Here is a tiny trained network, its code and every weight. The questions are about switching its units off for an input and a class, where a switched-off unit gives its printed mean instead of its output.

import numpy as np


def w(rows, s, z=0):
    codes = np.array(rows[::2]) - 128.0
    scale = np.full(codes.shape[1], s)
    scale[-1] = z or s
    return codes * scale


def f(y):
    return np.maximum(y, 0)


def log_softmax(a):
    a = a - a.max(-1, keepdims=True)
    return a - np.log(np.exp(a).sum(-1, keepdims=True))


def net(x, mask):
    res = np.array(x, float).reshape(1, 7) / 4 @ E
    y = f(res @ A[0][:, :-1].T + A[0][:, -1])
    res = res + np.where(mask, y, B[0][:, -1]) @ B[0][:, :-1]
    return log_softmax(res[-1] @ U[:, :-1].T + U[:, -1])


A, B = {}, {}
E = w([
[106,113,132,128,120,136,130],'x0',
[124,129,146,142,127,136,130],'x1',
[254,26,197,57,167,174,128],'x2',
[133,134,122,124,134,127,128],'x3',
[144,28,19,248,197,124,143],'x4',
[77,87,220,120,215,60,54],'x5',
[146,134,112,123,125,116,119],'x6',
],0.0084)
A[0] = w([
[117,196,175,36,105,151,87,149],'neuron 1',
[142,43,148,55,145,183,178,1],'neuron 2',
[129,190,137,30,121,136,108,217],'neuron 3',
[2,255,118,216,93,12,138,68],'neuron 4',
[222,82,177,81,186,161,114,53],'neuron 5',
[150,38,26,222,220,126,154,161],'neuron 6',
[198,85,152,92,126,129,161,75],'neuron 7',
[161,182,146,114,76,149,222,162],'neuron 8',
[62,62,197,129,212,15,50,110],'neuron 9',
[185,84,177,125,120,178,103,63],'neuron 10',
[174,146,22,125,100,244,248,201],'neuron 11',
[96,111,168,89,218,20,28,103],'neuron 12',
],0.0077,0.00092)
B[0] = w([
[94,151,195,131,174,193,66,197],'neuron 1',
[171,151,37,53,186,64,124,172],'neuron 2',
[114,109,164,111,140,211,57,184],'neuron 3',
[79,191,94,101,148,64,163,251],'neuron 4',
[88,183,57,110,166,59,127,190],'neuron 5',
[47,157,239,96,188,209,23,226],'neuron 6',
[104,171,53,59,175,41,161,168],'neuron 7',
[194,51,146,200,87,145,102,178],'neuron 8',
[211,69,144,193,80,105,164,210],'neuron 9',
[67,177,92,50,192,45,176,167],'neuron 10',
[191,79,160,173,43,172,167,223],'neuron 11',
[255,33,198,144,26,122,195,200],'neuron 12',
],0.0067,0.013)
U = w([
[91,157,196,126,178,213,4,208],'0',
[184,110,152,169,90,160,217,168],'1',
[70,199,70,110,174,75,190,1],'2',
],0.011,0.00075)

Each question gives the input, the list of numbers given to net, and the class t.
The units are the neurons (one row each of A and B). Each row of codes is followed by its name. A weight is (code - 128) times the scale printed after its matrix; where a second scale follows, it is the last column's (A, B and U).
mask holds one flag per neuron, in row order. A switched-off neuron (its flag False) gives its mean, the last column of its row in B, instead of its output. The means were averaged over made-up inputs and are rounded, as every weight is.
A unit's drop is (log p(t) with every unit on - log p(t) with that unit switched off) / (log p(t) with every unit on - log p(t) with every unit switched off).
The circuit of an input: a set's keep is (log p(t) with only the set's units on - log p(t) with every unit switched off) / (log p(t) with every unit on - log p(t) with every unit switched off). Starting from all 12 units, units are removed one at a time, each time the one whose removal leaves the highest keep (on an exact tie, the one counted first), for as long as the keep stays at least 0.8.
units of the circuit, in order: the units of the circuit, biggest drop first
unit that matters most: the unit with the biggest drop
top k neurons: the k neurons with the biggest drops, biggest first
drop of u: that unit's drop, to one decimal
input [4,0,-3,-3,7,-6,-2], class 0: top 3 neurons => neuron 6; neuron 12; neuron 9
input [3,-5,-6,-4,-2,-7,-4], class 1: unit that matters most => neuron 11
input [-3,4,5,5,-4,3,-2], class 2: units of the circuit, in order => neuron 6; neuron 5
input [-6,-4,2,-2,-5,-4,4], class 0: top 2 neurons => neuron 12; neuron 1
input [-7,-5,3,-7,-1,1,0], class 2: top 2 neurons => neuron 6; neuron 11
input [-5,-8,4,0,7,8,-4], class 1: top 2 neurons => neuron 12; neuron 9
input [8,-1,-4,7,-4,8,-6], class 1: top 2 neurons => neuron 12; neuron 9
input [-6,-7,-7,-7,-1,-8,6], class 1: top 2 neurons => neuron 11; neuron 8
input [-2,-5,-5,6,-5,-3,-5], class 0: top 2 neurons => neuron 3; neuron 1
input [-1,-3,6,-7,-1,7,7], class 1: top 2 neurons => neuron 12; neuron 9
input [4,5,7,3,-3,7,-6], class 1: top 3 neurons => neuron 12; neuron 9; neuron 4
input [-2,-5,2,-7,4,-3,6], class 0: top 2 neurons => neuron 6; neuron 12
input [6,1,3,2,-3,4,-3], class 1: top 2 neurons => neuron 6; neuron 12
input [3,2,-1,4,6,-5,-5], class 0: top 2 neurons => neuron 6; neuron 12
input [8,-8,5,3,5,6,4], class 1: top 3 neurons => neuron 12; neuron 9; neuron 1
input [-8,2,3,-8,8,3,5], class 0: top neuron => neuron 6
input [8,5,-2,4,-4,7,0], class 1: top 3 neurons => neuron 12; neuron 9; neuron 6
input [-4,-7,-8,-5,8,-7,6], class 0: drop of neuron 6 => 1.4
input [6,-7,-4,-1,5,2,0], class 0: drop of neuron 6 => 1.9
input [-1,8,8,-4,8,-8,2], class 0: drop of neuron 9 => 0.1
input [-4,0,7,3,-2,-5,-7], class 2: drop of neuron 2 => 0.1
input [6,-8,7,3,-3,4,3], class 2: unit that matters most => neuron 5
